[ 2.08  1.47 -0.10 -0.25 -0.55 -1.36 -0.53  2.20  1.52  0.40  0.40 -1.91
  1.78 -0.50  0.39 -0.76 -1.06  0.09  0.87  0.34  0.45 -4.72  0.90] | q220
[ 0.32  1.89 -0.15 -1.39  0.08  0.24  0.65 -0.02 -0.17 -1.18  0.17  0.43
  1.43  0.48  0.81 -1.26 -0.93  1.65  0.69  1.67 -0.19 -2.10 -0.11] | q499
[-1.09  0.60  1.06  1.57  2.15  1.31  1.28 -2.61 -0.31  0.21  2.42  1.78
  0.65  0.62  5.71 -0.27  0.69  0.35 -2.11 -0.92 -0.88  2.30 -1.93] | q292
[-0.08 -1.00  0.10  1.76  0.86  0.62 -0.16 -0.97  1.05  1.55  0.20 -0.61
 -1.13 -1.42 -0.04  2.18  1.07 -1.91 -0.77 -1.98 -0.28  4.22  0.10] | q130
[ 1.31  2.07 -0.44 -1.62 -0.79 -0.71  0.78  1.17  0.42 -1.39 -0.02 -0.24
  2.30  0.38 -0.28 -1.24 -1.43  1.76  1.26  1.98  0.17 -4.54  0.38] | q499
[-1.91 -1.79 -0.81 -1.49 -1.20  1.36 -1.26 -2.14 -1.47 -0.51 -2.51  1.52
 -2.40  0.02 -4.69  0.67  0.66  0.00  0.69  0.23  0.96  3.40  0.27] | q130
[ 2.34  2.20 -0.08  0.25 -0.81 -0.19  0.45  1.56  1.33 -0.17 -0.50 -1.64
  2.05 -0.90  0.03 -0.17 -0.09 -0.35 -0.02 -0.53  0.51 -2.70  0.26] | q220
[ 0.55 -1.11  1.89  0.43 -1.41 -1.87 -0.15  2.29 -1.64  1.13  0.63 -1.46
 -0.55  2.03  4.33 -2.48  0.16 -1.47 -1.25 -1.05  0.74 -4.76 -0.01] | q499
[-1.27 -1.14 -0.81 -2.84 -2.56  0.27 -1.28  0.28 -2.22 -1.49 -3.21  0.91
 -1.47  1.15 -5.25 -0.92 -0.34  0.75  1.09  1.33  1.12 -1.44  0.65] | q130
[ 1.09  2.25  0.09  0.21  0.84 -0.10  1.10  0.25  0.96 -0.61  1.58 -0.27
  2.32 -0.43  3.53 -0.46 -0.65  0.76 -0.18  0.21 -0.94 -2.49 -0.28] | q499
[ 1.33  0.76  0.67  0.51 -0.53 -0.94  0.36  1.23  0.35  0.20  0.65 -0.84
  0.98  0.17  2.14 -1.04 -0.20 -0.16 -0.29 -0.34  0.39 -3.09  0.07] | q499
[ 1.88  2.62 -0.60  0.52 -0.08  0.72  0.70  0.20  1.82 -0.43 -0.35 -0.62
  2.10 -1.41  0.05  0.67  0.01  0.63 -0.28 -0.32  0.05 -1.14 -0.51] | q499
[ 2.54  4.99  0.09  2.59  1.74  1.99  0.64 -0.64  3.06 -0.10  0.39 -1.21
  3.60 -2.42  3.88  1.32  1.13 -0.03 -2.21 -2.03 -0.65  0.72 -1.92] | q220
[-0.30  0.64  0.26 -1.38 -0.28 -0.92  0.36  0.38 -0.86 -1.05  1.50  0.55
  1.09  1.07  1.40 -1.74 -1.15  1.03  0.74  1.74 -0.39 -3.33  0.25] | q292
[ 0.08  0.69 -0.50  0.01  0.23  0.67  0.05 -0.53  0.30 -0.25 -0.28  0.38
  0.31 -0.42 -1.04  0.38 -0.04  0.42  0.14 -0.03 -0.18  0.94 -0.01] | q130
[ 0.10  0.59 -0.98 -0.25  0.60  0.85 -0.05 -0.80  1.12 -0.46 -0.85  0.26
  0.08 -1.19 -2.75  1.55 -0.08  0.55  0.71  0.41 -0.47  2.41  0.08] | q130
[ 4.42  4.65  0.69  6.33  3.87  1.19  1.96 -0.53  6.29  2.52  3.63 -2.99
  3.93 -4.65  7.11  3.85  1.41 -2.16 -3.05 -4.46 -1.82  3.36 -1.94] | q220
[-2.23 -0.45 -0.62 -0.47  1.75  0.53 -0.01 -2.42 -0.46 -0.54  0.93  2.20
 -0.75  0.25  0.14  0.66 -0.22  1.42  0.39  1.28 -1.28  3.86 -0.81] | q292
[ 2.49  3.90 -0.02  2.79  3.27  0.22  1.89 -0.21  4.29  0.66  2.66 -1.38
  3.82 -2.61  4.53  1.59 -0.14  0.40 -0.74 -1.00 -1.80 -0.04 -0.87] | q499
[ 0.31 -0.86  0.89 -0.83 -2.31 -1.84 -0.46  2.67 -1.60  0.91 -0.41 -1.22
 -0.37  1.06  0.89 -2.89 -0.41 -0.93 -0.06 -0.16  1.52 -5.51  0.56] | q220
[ 1.19  3.14  0.54  1.97  1.01  1.62  1.35 -0.96  1.23 -0.18  0.74 -0.01
  2.17 -0.80  4.66  0.20  1.32  0.21 -2.50 -1.79 -0.57  0.50 -1.82] | q220
[ 0.22  0.85  0.30 -0.82 -1.71  0.14  0.29  0.81 -1.51 -0.75 -1.34  0.24
  0.53  1.33  1.08 -1.95  0.18  0.15 -0.83 -0.15  1.02 -4.00 -0.09] | q220
[ 0.85 -1.32  0.70 -1.18 -0.14 -2.94 -0.05  2.02 -0.42  0.26  1.67 -1.22
  0.25  1.41  0.52 -1.31 -1.66  0.25  2.09  1.89  0.05 -4.68  1.63] | q292
[-0.85 -0.45  0.29 -1.97 -3.44 -0.13 -0.75  0.91 -3.02 -1.42 -2.65  0.66
 -0.84  2.30 -0.45 -3.22  0.02  0.01 -0.53  0.00  2.04 -4.47 -0.14] | q220
[ 1.26  1.56 -0.34 -2.21 -1.45 -1.41  0.33  1.86 -0.15 -1.32 -0.61 -0.60
  1.86  1.03 -0.88 -1.94 -1.63  1.48  1.41  2.13  0.58 -6.10  0.85] | q499
[ 3.06  2.44  0.31  0.62 -0.19 -1.51  1.03  2.36  2.02  0.43  1.02 -2.20
  2.73 -0.72  1.93 -0.34 -0.65 -0.22  0.30 -0.24  0.12 -5.11 -0.37] | q220
[-0.16  0.30  0.42 -0.54  1.45 -1.08  0.81  0.14 -0.09 -0.41  2.80  0.35
  1.25  1.41  3.35 -0.86 -1.28  1.45  0.47  1.62 -1.31 -2.10  0.26] | q292
---
[-0.16 -1.41  0.68  0.12 -0.28  0.81 -0.24  2.70  4.18  0.41 -0.32  0.79
 -0.41 -0.58  0.52  0.40  0.56 -0.40  1.24 -1.93 -1.81  0.77 -0.79] | q886
[-1.12  1.53  0.04  0.63  0.51 -1.78  2.28 -0.98  1.76  0.72  0.73  1.46
 -0.05  0.42 -0.67  0.49 -0.70  0.58  1.22  0.16  1.63 -1.35  0.25] | q549
[-0.45  0.21  1.71  0.77  0.82 -1.74  1.08 -1.68  2.87  0.66  0.79  0.62
  1.10  1.28 -0.47 -0.42  0.59  1.83  1.16  0.01 -0.36  2.81 -0.82] | q549
[ 4.75 -1.41 -1.04 -0.73 -0.19  1.11 -2.03  3.56  4.41 -1.03 -1.87  2.56
 -0.84 -2.08  0.01  0.86  2.58 -1.44 -0.51 -0.74  1.01 -3.87 -1.00] | q886
[ 1.76 -0.77  0.94  0.14  0.02 -0.55 -0.27  0.11  1.46  0.58 -0.33  0.14
  0.77  0.67 -1.35 -0.31  1.10  1.09  0.24 -0.84 -1.33  2.91 -3.36] | q38
[-2.73 -0.61 -0.26 -1.16 -3.02  0.24 -1.17 -2.59 -1.70 -0.28 -0.90 -2.21
 -0.44  0.78  1.66 -0.20  0.82  0.62  1.14 -0.53  0.19  2.96 -2.51] | q38
[-1.43  0.84  0.04  0.27 -0.37 -2.57  1.51 -2.81  0.39 -0.75  1.38 -1.43
  0.53  1.12 -1.04 -0.46  1.15  0.73  0.43  0.78  0.25  1.61 -3.69] | q38
[ 1.21 -0.89 -0.61  0.32 -0.31  0.10 -1.15  2.07  2.21 -1.95  0.35 -0.18
 -0.59 -1.10 -0.44 -0.93  1.61 -2.51 -1.05  0.05 -1.49 -2.56 -2.27] | q886
[-0.06  1.06 -0.81  0.22 -1.92 -2.88  1.58  1.25 -0.61 -1.04  0.80  0.69
 -1.44 -0.75 -2.63 -0.32  1.97 -2.10  0.97 -1.10  0.41 -2.26 -4.61] | q886
[ 3.84 -1.29  0.29 -0.46  0.77 -0.01 -1.75  0.04  1.10 -0.28 -1.18 -0.27
  0.84 -0.25 -1.31 -0.21  1.60  1.02 -1.10 -0.22 -0.89  2.01 -2.73] | q38
[-1.46  0.29  1.24  0.79 -1.11 -1.79  1.50 -1.03  0.29  0.08  1.16 -0.60
  0.19  1.17 -0.83 -0.86  0.96 -0.27  1.66 -0.93 -2.29  3.06 -3.91] | q886
[-2.51  0.30  3.23  1.01  0.38  0.09  1.35 -0.15  0.71  2.50  0.53  1.01
  0.62  1.88  1.58 -0.04 -2.32  1.15  2.36 -1.58 -2.00  4.43  2.47] | q886
[-0.41  1.07  1.38  1.02  0.44 -1.09  1.39  0.05  3.25  1.90  0.48  1.92
  0.69  0.92 -0.22  0.25 -0.48  1.00  1.80 -1.07 -0.26  0.99  0.25] | q549
[-0.84 -1.52  0.20  1.48  2.04 -0.56 -0.68  1.94  4.77 -0.39  1.22  0.35
  0.51 -0.45 -1.03 -1.40 -0.42  0.44 -0.99 -0.24 -2.68  0.14 -1.20] | q886
[-0.97 -1.29  1.03  0.00 -1.83 -0.82 -0.41 -1.46  3.45 -0.19 -0.63 -1.42
  0.76  1.34  1.07 -0.03  2.42  1.38  1.51 -1.58 -1.32  4.62 -3.94] | q38
[ 3.50 -0.24 -0.65 -1.06  0.66  0.36 -0.50 -0.97 -0.15 -0.09 -1.62  0.15
  0.58 -0.50 -0.07  0.97  0.85  1.68 -1.08  0.85  2.39 -0.37  0.84] | q38
[-2.92  1.02  1.14  1.12  0.37 -3.24  2.57 -2.25  4.61  0.51  1.68  0.60
  0.72  1.38 -0.49 -0.23  0.45  1.52  2.18 -0.29  0.01  1.35 -2.16] | q549
[-2.05  0.86  0.85  0.62 -0.37 -1.73  2.04 -1.94  0.46  1.20  0.60  0.50
  0.09  1.29  0.00  0.24 -0.69  1.75  1.57 -0.54  0.07  2.50 -0.63] | q549
[ 0.50 -0.75 -0.48 -1.32 -1.52 -0.03 -0.13  0.19  1.27  1.55 -1.97  1.29
 -0.14 -0.24  0.11  1.35  0.91  2.27  1.72 -1.93  1.89  0.66 -0.78] | q886
[-2.79  0.90  0.34  0.50 -0.72 -1.36  1.90 -1.38  0.71  0.42  1.00  0.42
  0.01  1.08 -0.13  0.11 -0.47  0.82  1.58 -0.46  0.00  0.95 -0.53] | q549
[ 0.99 -0.12  0.28 -0.87 -1.57  0.15  0.11 -0.44 -1.19  0.33 -1.13 -0.20
 -0.36  0.31  0.16  1.12  1.52 -0.02  1.67 -1.52  0.38  1.29 -1.98] | q38
[ 5.46 -0.20  0.31 -0.15  1.70  1.67 -1.09  3.45 -2.57  0.95 -1.87  2.28
 -0.08 -1.18 -1.67  0.29 -1.11 -0.38 -1.57 -0.61  0.38 -1.82  2.68] | q38
[-1.05  0.71  0.17  0.78  1.05 -1.81  1.37 -0.75  3.10  0.33  1.07  0.99
  0.80  0.23 -0.75 -0.14 -0.02  0.97  0.42  0.66  0.77 -0.39 -0.55] | q549
[-0.47 -2.21  0.98  0.18 -0.26 -3.09  0.41 -2.05  7.60  0.47  0.21 -0.19
  1.59  1.41 -1.09 -0.25  3.19  3.53  1.27 -1.48 -1.47  5.69 -6.68] | q38
[-2.66 -0.57  0.28  0.45 -1.05 -0.05 -0.04 -1.02 -1.03 -0.11  0.78 -2.06
  0.20  1.16  0.15 -0.83  0.76  0.19 -0.15 -0.31 -2.50  3.81 -2.89] | q38
---
[-2.35 -0.77 -1.69 -3.96  1.01  0.26 -0.63  1.71 -2.52 -0.57  4.76 -0.73
  0.77 -5.22  2.98 -2.83 -1.52  1.93  2.73  1.23 -1.86  1.30  0.62] | q977
[-1.22 -0.09 -1.03 -2.27  0.61 -0.53 -0.70  1.78 -1.43 -1.41  2.80  0.76
 -0.22 -4.41  0.57 -2.33 -0.40  0.63  0.13  2.04 -2.08 -0.32  2.36] | q977
[-1.82  0.09  0.26 -0.72  1.11  1.19 -0.05  0.16  2.63 -0.02 -0.33 -0.53
 -0.09 -2.06  1.33 -1.00 -1.56  2.20 -1.35  0.90 -0.91  0.18  0.54] | q977
[ 0.87  0.23 -0.77  3.54  7.21 -3.56 -1.30  4.02 -1.82  0.56  7.69 -1.38
 -1.56 -2.73 -0.27  2.10  2.81 -0.12  1.53  2.88  0.33  4.94 -1.03] | q640
[-3.57 -1.47 -1.13  0.46  0.29 -0.49 -0.59  3.19 -1.24 -0.75  6.33  2.22
  1.19 -5.53 -1.35 -1.23 -2.02  0.19  1.69  0.64 -3.26  1.44  0.60] | q977
[-5.93 -0.67 -1.00 -1.43 -1.29  0.46  0.24  3.55 -0.22 -1.23  4.57 -0.50
  0.52 -5.23  2.73 -1.49 -2.79  0.94  1.35  0.22 -2.04  1.20  0.84] | q977
[-5.74 -0.31 -2.34  3.04 -1.76  0.37 -0.41  2.82 -1.21  0.05  9.78  1.19
  1.78 -4.62  1.37  2.26 -0.78 -3.26 -2.02  3.70 -3.86  0.25  1.96] | q640
[-3.15  0.94 -0.48  0.75  0.99 -0.54 -1.19  3.09 -2.32 -0.41  6.17  1.20
 -0.30 -2.16  2.92  0.59 -1.41 -0.42 -2.60  2.43 -2.06  1.48  1.03] | q640
[-4.48  0.60 -0.43  1.76 -1.34  1.96 -0.84  1.45 -1.77  0.68  4.36 -1.63
  0.43 -1.32  3.29  0.49 -2.19 -0.38 -4.75  1.62 -2.56  1.19 -0.04] | q640
[-2.67 -0.10  0.28  3.96  2.20 -1.16 -0.70  2.37 -0.79  1.77  6.71 -0.71
 -0.70 -0.65  1.50  2.63  0.31 -0.56  2.12  0.94 -1.93  1.44 -0.38] | q640
[-0.64  0.19 -1.67 -3.35 -1.62  0.32 -0.27  1.91  0.35 -0.25  2.30  0.42
  0.57 -1.53  1.46 -1.78 -1.44  0.26  0.44  4.52 -2.48 -2.40  3.09] | q977
[-1.60 -1.88 -0.98  1.88  2.10  1.17  0.83  0.67 -1.18  1.41  4.62 -1.10
 -0.36 -2.15  3.95  1.18 -1.98  1.40 -4.43  3.60 -2.58  0.97 -4.30] | q640
[-3.59  1.16  0.79 -3.73 -5.79  5.57 -0.83 -1.51  3.36 -1.04 -0.57 -1.40
  1.68  0.92  1.81 -1.47 -4.16  0.42 -9.06  1.54 -2.75 -2.70  3.76] | q977
[-4.82 -1.06 -1.38  0.47 -0.06  0.10  0.86  2.78 -1.05  0.07  8.02 -0.30
  2.12 -3.44  0.16 -0.75 -1.21 -1.57  3.19  2.65 -1.60  2.58  3.81] | q977
---
[ 1.35  0.54  1.50  0.27 -0.84 -0.75  2.49  4.58  1.70 -1.90  0.02  0.34
 -0.55  1.63 -0.95 -1.13  1.08 -0.85  0.62  1.19 -1.09 -0.08  0.27] | q882
[-0.28 -0.72 -0.73  0.16 -0.37 -0.10 -1.29 -0.40 -0.46  0.07  0.37 -1.07
 -1.10 -0.28 -0.58 -1.05 -0.99 -0.79  0.31  0.27  0.18  0.46  0.17] | q857
[ 1.65  1.20 -0.64 -1.28  1.46  2.62  0.65  0.81  2.18  0.38 -0.05  1.52
 -1.03  0.62  3.09 -2.88 -2.83  0.37  3.27  0.56 -0.78  0.44  2.10] | q267
[-0.81  0.02  0.30 -0.87  0.83 -2.63 -0.49 -3.09  2.11 -1.37 -0.18 -0.54
 -2.59  0.96 -4.60 -2.44 -1.85 -2.17  1.23  1.17  1.51  1.31 -0.59] | q857
[-0.44  0.15 -1.12 -1.00  1.59 -0.51 -1.40 -0.21 -0.47  0.83  1.29  0.02
 -1.43 -0.72 -1.50 -0.26 -0.48 -0.36 -0.43 -0.27  0.50 -0.98  1.28] | q857
[ 1.47  1.07 -1.07 -0.38  0.93  0.06  2.61  0.75  1.32 -1.58 -1.36 -0.97
 -0.44  0.85 -1.00  0.17  1.12 -1.10 -0.84  1.04 -1.97  1.81  0.55] | q882
[-0.65 -0.15  0.00 -0.04  0.93 -0.53 -1.50  0.16 -0.13 -0.03  0.22  0.80
  0.16  0.22  1.81 -1.17 -2.78  0.06  0.63 -1.12  0.68  0.05  0.05] | q267
[ 1.92  0.26 -0.87  0.91 -2.42  1.61  3.17  0.96  0.80  0.20 -0.10 -0.91
  0.67  1.34 -0.03 -0.36  0.21 -1.18  0.38  1.55 -2.56  1.24 -1.08] | q882
[-1.27 -1.10 -1.74 -0.83  0.60 -0.95 -1.99  0.79  0.15  0.05 -0.08  1.65
 -1.81  0.20 -0.45 -2.37 -0.23 -1.47  1.10  0.65 -0.72  1.57  0.10] | q857
[ 1.05  0.39  1.90 -0.92 -0.26 -0.65  3.06 -1.33  2.00 -2.02 -0.85  0.99
  0.02  1.65 -0.35 -1.48  0.89 -0.36 -0.57  0.77  0.81 -0.53  0.46] | q882
[ 1.98  0.28  2.69 -0.58  1.88 -2.17  2.46 -0.42  2.72 -0.65 -0.43  3.15
 -3.70  1.31 -2.65 -3.84 -3.28 -0.57  2.97 -0.38 -0.04 -0.08 -0.55] | q267
[-1.20 -0.73 -4.05 -2.50  1.59  0.77 -3.41 -1.57 -1.34  2.19  0.28 -0.36
 -0.80 -1.25  3.28  0.30 -1.53  1.00 -0.94 -0.57  0.36  1.10  2.82] | q857
[ 2.12  0.43  0.19  0.30  0.95  1.56  3.58 -0.12  1.17  0.16  0.50  0.12
  0.55 -0.58  1.67  0.21 -0.43  2.36  0.96  0.57 -0.89 -1.11  0.93] | q882
[-0.68 -0.31  0.18 -1.36 -0.63 -0.94 -0.77 -0.36  0.68 -0.18 -0.51  1.13
 -1.53  0.36 -1.75 -1.08 -0.79  0.55  0.50  0.11  0.24 -0.59  0.61] | q267
[ 2.70  0.31 -0.33 -0.08 -1.14  0.69  4.09 -0.03  1.58  0.18  0.13  0.51
 -0.69  0.40  1.60 -1.11  0.45  0.95  0.68  0.59 -2.70  0.51  0.53] | q882
[-1.37 -0.05 -3.41 -1.03  0.40 -0.95 -3.10 -0.51 -0.95  0.88 -0.38  0.05
 -2.09 -0.03  0.68  0.24 -0.96 -0.92  0.05 -0.72 -0.23  1.38  1.12] | q857
[ 0.08 -0.28  0.66 -0.24 -1.12  0.40  1.26  0.25  0.30 -0.27 -0.42  0.19
 -0.54  0.31  0.11 -2.58  0.99 -1.53  0.28 -0.38 -2.07  0.31  2.31] | q882
[ 2.31  0.81 -0.58 -0.62  0.22  0.69  2.61  0.52  1.31 -0.58  0.62  0.67
 -2.11  0.65 -0.55 -0.01 -0.49  0.26 -0.43  0.44 -1.87  0.28  1.69] | q882
[ 0.60  0.18 -3.03 -2.14  0.55  0.00 -0.15 -1.13 -0.61  1.99  0.66  0.66
 -1.09  0.61  2.82 -2.38 -2.95  0.47  1.41  0.42 -1.81  1.31  2.54] | q267
---
[ 1.85  3.14 -0.43  0.30 -0.97  0.33  5.33 -0.07  3.60 -3.40 -4.78 -3.81
  1.14  1.06 -0.91 -0.34 -1.41  0.77  3.02  0.93 -1.54  1.72  1.31] | q771
[-1.47 -2.80  1.38 -0.49  0.53 -2.33  5.72 -1.19 -0.73  4.10 -4.38 -0.34
  2.02 -0.06  0.43 -2.07 -2.97  1.31 -2.38  2.36 -1.57 -0.68  5.66] | q771
[ 2.20  1.12  0.41  0.18  0.96 -0.89  8.50 -0.29  2.89 -0.81 -2.86 -0.42
  2.71  0.47 -0.02 -1.94 -3.49  1.91  1.02  1.85 -2.37  1.31  2.57] | q771
[-0.16 -1.70 -0.38 -1.29 -1.33 -0.83  3.64  0.00 -0.05 -0.45  1.28 -3.28
  1.80  0.03  1.04  0.33  1.28  2.72 -2.02 -2.62 -1.28 -0.46  1.55] | q91
[ 1.08 -4.31  1.79 -0.84 -1.40 -1.53  2.23  0.67 -1.86 -0.87 -1.98  0.16
  2.42  1.52  0.92  0.11 -2.48  1.07 -3.53  0.24 -0.62  0.73  1.24] | q91
[-0.62  1.09 -0.02 -0.58  0.50 -1.46  2.49 -0.92  0.63  0.43 -1.11 -1.25
  0.09 -0.62  0.82 -1.34  0.42 -0.94  0.81  1.17 -0.76 -0.37  4.11] | q771
[ 1.04 -2.75 -0.19 -1.56 -0.39 -0.96  4.15 -0.15  0.72 -0.20  1.82  2.29
  2.85  1.41  0.89  0.21 -1.80  2.22 -3.77 -0.35 -0.61 -0.99 -0.14] | q91
[-0.08 -4.61  0.90 -1.56  1.43 -0.56  7.07  1.38  2.06 -0.63  5.35 -3.13
  1.81  0.61  1.53 -0.77 -0.27  3.45 -0.67 -0.58 -0.69 -1.57 -0.77] | q91
[ 1.85 -0.98  0.58 -1.95 -0.21 -2.05  4.27  0.17  0.69 -0.36 -2.25 -0.51
  2.38  1.24 -0.89 -0.32 -2.76  1.36 -3.95  1.77 -2.34  0.34  0.06] | q91
[ 0.09  0.59  0.53 -1.29 -0.24 -0.29  5.53  0.84  0.40 -0.73  3.38 -1.09
  1.22  0.46  0.10  0.09 -1.53  3.16  0.14 -0.92 -2.01  0.55 -4.36] | q91
[-0.25  0.18  1.37 -0.59  2.32 -1.37  4.63  0.55  1.85  0.86 -1.96  1.82
 -0.05  0.00  0.02 -1.84 -4.12 -0.02 -0.66  2.09 -1.15  0.75  2.86] | q771
[-0.15  0.32  0.86 -0.81  0.32 -1.83  6.92 -0.39  1.99  0.14 -7.17  0.69
  1.72 -0.28 -0.88 -1.89 -4.18 -0.42 -1.60  3.86 -1.50 -0.39  5.68] | q771
[-0.72 -1.68  1.45 -0.95  1.39 -1.87  7.00  0.14  2.40  0.51 -5.60  1.41
  1.79  0.20 -0.12 -2.83 -4.14  0.27 -1.64  5.20 -0.99  0.30  5.35] | q771
